Here is a tiny trained network, its code and every weight. The questions are about switching its units off for an input and a target symbol, where a switched-off unit gives its printed mean instead of its output.

import numpy as np


def w(rows, s, z=0):
    codes = np.array(rows[::2]) - 128.0
    scale = np.full(codes.shape[1], s)
    scale[-1] = z or s
    return codes * scale


def f(y):
    return y / 2 * (1 + np.tanh(0.7978845608 * (y + 0.044715 * y**3)))


def softmax(a):
    e = np.exp(a - a.max(-1, keepdims=True))
    return e / e.sum(-1, keepdims=True)


def log_softmax(a):
    a = a - a.max(-1, keepdims=True)
    return a - np.log(np.exp(a).sum(-1, keepdims=True))


def net(x, mask):
    ids = ['αβγδεζμξστφ'.index(c) for c in x.split()]
    T = len(ids)
    res = E[ids] + P[:T]
    u = 0
    for l in range(3):
        r = res
        for j in range(2):
            rows = slice(2 * j, 2 * j + 2)
            q, k, v = (r @ M[l][rows].T for M in (Q, K, V))
            z = softmax(np.where(np.tri(T) > 0, q @ k.T / 2**0.5, -1e9)) @ v
            o = O[l][rows]
            res = res + np.where(mask[u + j], z, o[:, -1]) @ o[:, :-1]
        u += 2
        y = f(res @ A[l][:, :-1].T + A[l][:, -1])
        res = res + np.where(mask[u : u + 4], y, B[l][:, -1]) @ B[l][:, :-1]
        u += 4
    return log_softmax(res[-1] @ U[:, :-1].T + U[:, -1])


Q, K, V, O, A, B = {}, {}, {}, {}, {}, {}
E = w([
[83,107,194,131,208,130,56,162],'α',
[172,134,68,66,25,117,133,62],'β',
[77,87,87,148,20,56,106,156],'γ',
[93,125,172,208,63,88,180,145],'δ',
[109,137,201,173,122,85,78,127],'ε',
[81,159,125,123,80,95,55,55],'ζ',
[134,132,172,109,128,145,135,98],'μ',
[101,143,92,133,38,148,140,89],'ξ',
[146,86,133,109,85,104,189,144],'σ',
[134,255,207,108,68,129,102,202],'τ',
[132,76,94,58,104,89,76,125],'φ',
],0.019)
P = w([
[128,74,94,232,160,177,145,26],'0',
[143,152,55,175,201,113,115,152],'1',
[161,94,140,136,94,152,98,96],'2',
[89,145,105,102,154,59,127,182],'3',
[133,94,208,65,67,160,116,122],'4',
[98,150,137,15,125,92,165,206],'5',
[106,144,194,1,100,178,154,181],'6',
[51,88,178,56,30,66,111,208],'7',
],0.0088)
Q[0] = w([
[166,240,83,146,186,113,166,154],'L0H1',
[177,118,140,184,134,251,138,92],'L0H1',
[190,151,145,144,123,156,70,140],'L0H2',
[179,161,145,151,124,116,111,171],'L0H2',
],0.016)
K[0] = w([
[172,2,112,216,142,155,103,50],'L0H1',
[119,142,52,156,174,94,138,127],'L0H1',
[122,46,105,171,172,118,116,96],'L0H2',
[93,30,89,171,142,172,133,78],'L0H2',
],0.0096)
V[0] = w([
[254,86,152,18,144,88,244,122],'L0H1',
[44,57,130,70,190,196,146,212],'L0H1',
[157,83,115,136,100,181,99,149],'L0H2',
[167,204,168,102,55,103,139,160],'L0H2',
],0.0068)
O[0] = w([
[160,192,148,116,140,10,124,49,5],'L0H1',
[1,130,96,91,95,128,204,97,196],'L0H1',
[109,148,76,190,149,121,169,86,143],'L0H2',
[209,87,169,164,124,143,127,200,108],'L0H2',
],0.0085,0.0025)
A[0] = w([
[189,122,60,99,108,142,209,126,145],'L0N1',
[102,100,143,88,254,141,115,97,2],'L0N2',
[142,134,110,66,107,127,87,86,115],'L0N3',
[129,144,118,170,143,146,147,68,142],'L0N4',
],0.0087,0.0013)
B[0] = w([
[6,88,158,254,163,109,156,229,188],'L0N1',
[251,116,161,174,41,21,190,101,254],'L0N2',
[36,116,99,109,185,120,47,207,171],'L0N3',
[222,205,48,113,189,164,156,49,126],'L0N4',
],0.0054,0.0058)
Q[1] = w([
[177,204,165,158,120,175,86,196],'L1H1',
[206,54,69,152,140,145,114,57],'L1H1',
[95,211,203,117,121,124,71,213],'L1H2',
[51,247,2,203,40,144,141,42],'L1H2',
],0.0046)
K[1] = w([
[218,112,58,176,127,187,106,66],'L1H1',
[107,5,71,114,238,74,158,121],'L1H1',
[64,255,127,147,62,45,237,24],'L1H2',
[75,77,119,123,190,73,109,81],'L1H2',
],0.005)
V[1] = w([
[103,160,248,122,129,100,141,206],'L1H1',
[167,1,96,156,216,131,144,142],'L1H1',
[89,227,211,59,140,89,94,166],'L1H2',
[162,19,190,161,234,121,119,53],'L1H2',
],0.0061)
O[1] = w([
[175,195,91,55,141,150,138,218,248],'L1H1',
[88,180,179,112,126,97,183,62,181],'L1H1',
[146,168,195,70,175,189,155,175,110],'L1H2',
[93,254,66,161,180,122,139,208,60],'L1H2',
],0.0081,0.0017)
A[1] = w([
[143,96,61,141,157,230,160,158,163],'L1N1',
[151,164,112,137,100,133,167,101,253],'L1N2',
[158,192,119,131,65,146,108,174,74],'L1N3',
[113,142,138,154,1,97,129,126,203],'L1N4',
],0.0082,0.0039)
B[1] = w([
[158,143,203,137,60,65,65,85,148],'L1N1',
[134,151,240,144,125,124,87,109,152],'L1N2',
[163,65,107,129,217,151,152,131,155],'L1N3',
[122,156,173,101,254,101,152,175,254],'L1N4',
],0.0092,0.0071)
Q[2] = w([
[64,242,196,47,123,110,81,45],'L2H1',
[135,56,254,83,145,154,75,199],'L2H1',
[138,180,153,141,163,130,196,52],'L2H2',
[210,29,109,152,142,242,132,106],'L2H2',
],0.007)
K[2] = w([
[189,86,93,93,81,83,214,162],'L2H1',
[143,216,158,46,152,157,69,235],'L2H1',
[118,182,92,130,11,108,89,115],'L2H2',
[64,110,98,255,182,76,114,109],'L2H2',
],0.0063)
V[2] = w([
[183,94,144,178,173,92,254,170],'L2H1',
[129,125,33,82,157,113,114,140],'L2H1',
[97,56,119,159,150,95,119,224],'L2H2',
[131,79,88,111,118,91,78,112],'L2H2',
],0.0089)
O[2] = w([
[140,140,68,68,60,83,150,67,221],'L2H1',
[144,178,220,200,118,143,139,45,104],'L2H1',
[167,129,106,162,62,168,162,69,254],'L2H2',
[143,163,184,136,155,135,248,112,113],'L2H2',
],0.012,0.0069)
A[2] = w([
[12,241,101,123,127,81,177,123,206],'L2N1',
[108,178,160,73,82,179,94,96,253],'L2N2',
[154,105,45,63,45,59,60,86,25],'L2N3',
[110,254,213,148,131,134,195,84,44],'L2N4',
],0.0074,0.0043)
B[2] = w([
[149,118,244,47,68,194,126,117,254],'L2N1',
[140,87,121,192,86,67,170,125,196],'L2N2',
[130,134,118,151,223,197,70,60,243],'L2N3',
[152,140,17,96,254,134,219,139,162],'L2N4',
],0.0093,0.0098)
U = w([
[31,112,169,96,79,254,177,135,144],'α',
[214,183,182,199,128,12,143,87,247],'β',
[160,115,140,212,84,147,191,54,87],'γ',
[143,79,82,144,162,181,138,100,146],'δ',
[133,126,133,177,116,118,130,152,253],'ε',
[146,137,218,212,154,221,124,119,96],'ζ',
[71,118,171,60,195,66,110,172,121],'μ',
[95,15,128,147,166,56,158,110,117],'ξ',
[176,178,206,106,131,150,103,53,71],'σ',
[152,100,172,124,152,157,145,119,10],'τ',
[132,153,175,129,188,184,203,110,72],'φ',
],0.0062,0.0047)

Each question gives the input, a string of symbols that net reads in full, and the target symbol t.
The units are the heads (2 rows each of Q, K, V and O) and the neurons (one row each of A and B). Each row of codes is followed by its name. A weight is (code - 128) times the scale printed after its matrix; where a second scale follows, it is the last column's (O, A, B and U).
mask holds one flag per unit, layer by layer, with each layer's heads first. A switched-off unit (its flag False) gives its mean, the last column of its rows in O or B, instead of its output. The means were averaged over made-up inputs and are rounded, as every weight is.
A unit's drop is (log p(t) with every unit on - log p(t) with that unit switched off) / (log p(t) with every unit on - log p(t) with every unit switched off).
The circuit of an input: a set's keep is (log p(t) with only the set's units on - log p(t) with every unit switched off) / (log p(t) with every unit on - log p(t) with every unit switched off). Starting from the 12 units with the biggest drops (on a tie, the unit counted first), units are removed one at a time, each time the one whose removal leaves the highest keep (on an exact tie, the one counted first), for as long as the keep stays at least 0.8.
units of the circuit, in order: the units of the circuit, biggest drop first
unit that matters most: the unit with the biggest drop
top k neurons: the k neurons with the biggest drops, biggest first
k most important neurons of layer l: the k neurons of layer l with the biggest drops, biggest first
heads that matter: for each layer, one digit per head in row order, 1 if its drop is at least 0.15 and else 0, layers parted by /
input σ μ β α, target β: units of the circuit, in order => L0N2, L0H1
input α τ σ δ α β σ σ, target ζ: units of the circuit, in order => L2H1, L0H2, L1H1
input σ σ ε ε, target ε: top 3 neurons => L0N2, L2N1, L2N3
input α σ σ μ φ τ, target ζ: units of the circuit, in order => L1H1, L2H1, L0H2
input φ μ α β α σ, target α: units of the circuit, in order => L0H1, L0N2, L2N1
input α α α α α α φ, target α: unit that matters most => L0H1
input τ μ ξ α α σ α φ, target δ: heads that matter => 01 / 00 / 10
input τ γ α σ α μ β, target δ: units of the circuit, in order => L0H2, L2H1, L2N3, L2N1
input β ξ μ σ α α μ σ, target μ: heads that matter => 10 / 00 / 01
input γ α δ μ σ α ε, target α: units of the circuit, in order => L0H1, L0N2
input α α β δ α α α σ, target α: units of the circuit, in order => L0H1, L2N1
input φ ζ α, target ζ: heads that matter => 11 / 00 / 10
input α σ σ φ β, target φ: top 3 neurons => L2N4, L1N4, L0N1
input φ γ α α, target α: heads that matter => 10 / 10 / 00
input α δ β α μ, target α: units of the circuit, in order => L0H1
input μ α ζ, target α: units of the circuit, in order => L0N2, L0H1
input α τ β φ, target ζ: top 2 neurons => L0N2, L1N1
input α α α β α, target β: heads that matter => 10 / 00 / 00
input σ ξ δ σ α γ, target α: top 2 neurons => L2N1, L0N2
input τ α β β, target δ: unit that matters most => L0N2
input α σ α β α β, target α: units of the circuit, in order => L0N1, L0H1, L2N1
input μ α μ γ φ, target γ: 2 most important neurons of layer 1 => L1N4, L1N1
input μ φ σ, target φ: top 2 neurons => L1N4, L2N4
input φ ε σ α μ ξ, target μ: units of the circuit, in order => L2H2, L1N4, L0N1
input δ α α ξ α φ σ, target φ: units of the circuit, in order => L2N4, L0H1, L2H2, L1N4
input ξ α β μ α β, target α: units of the circuit, in order => L0N1, L0N2, L2N1
input σ β β α α α ζ σ, target ζ: heads that matter => 00 / 00 / 10
input τ ε α μ σ β α, target δ: top 4 neurons => L1N3, L2N3, L2N1, L1N1
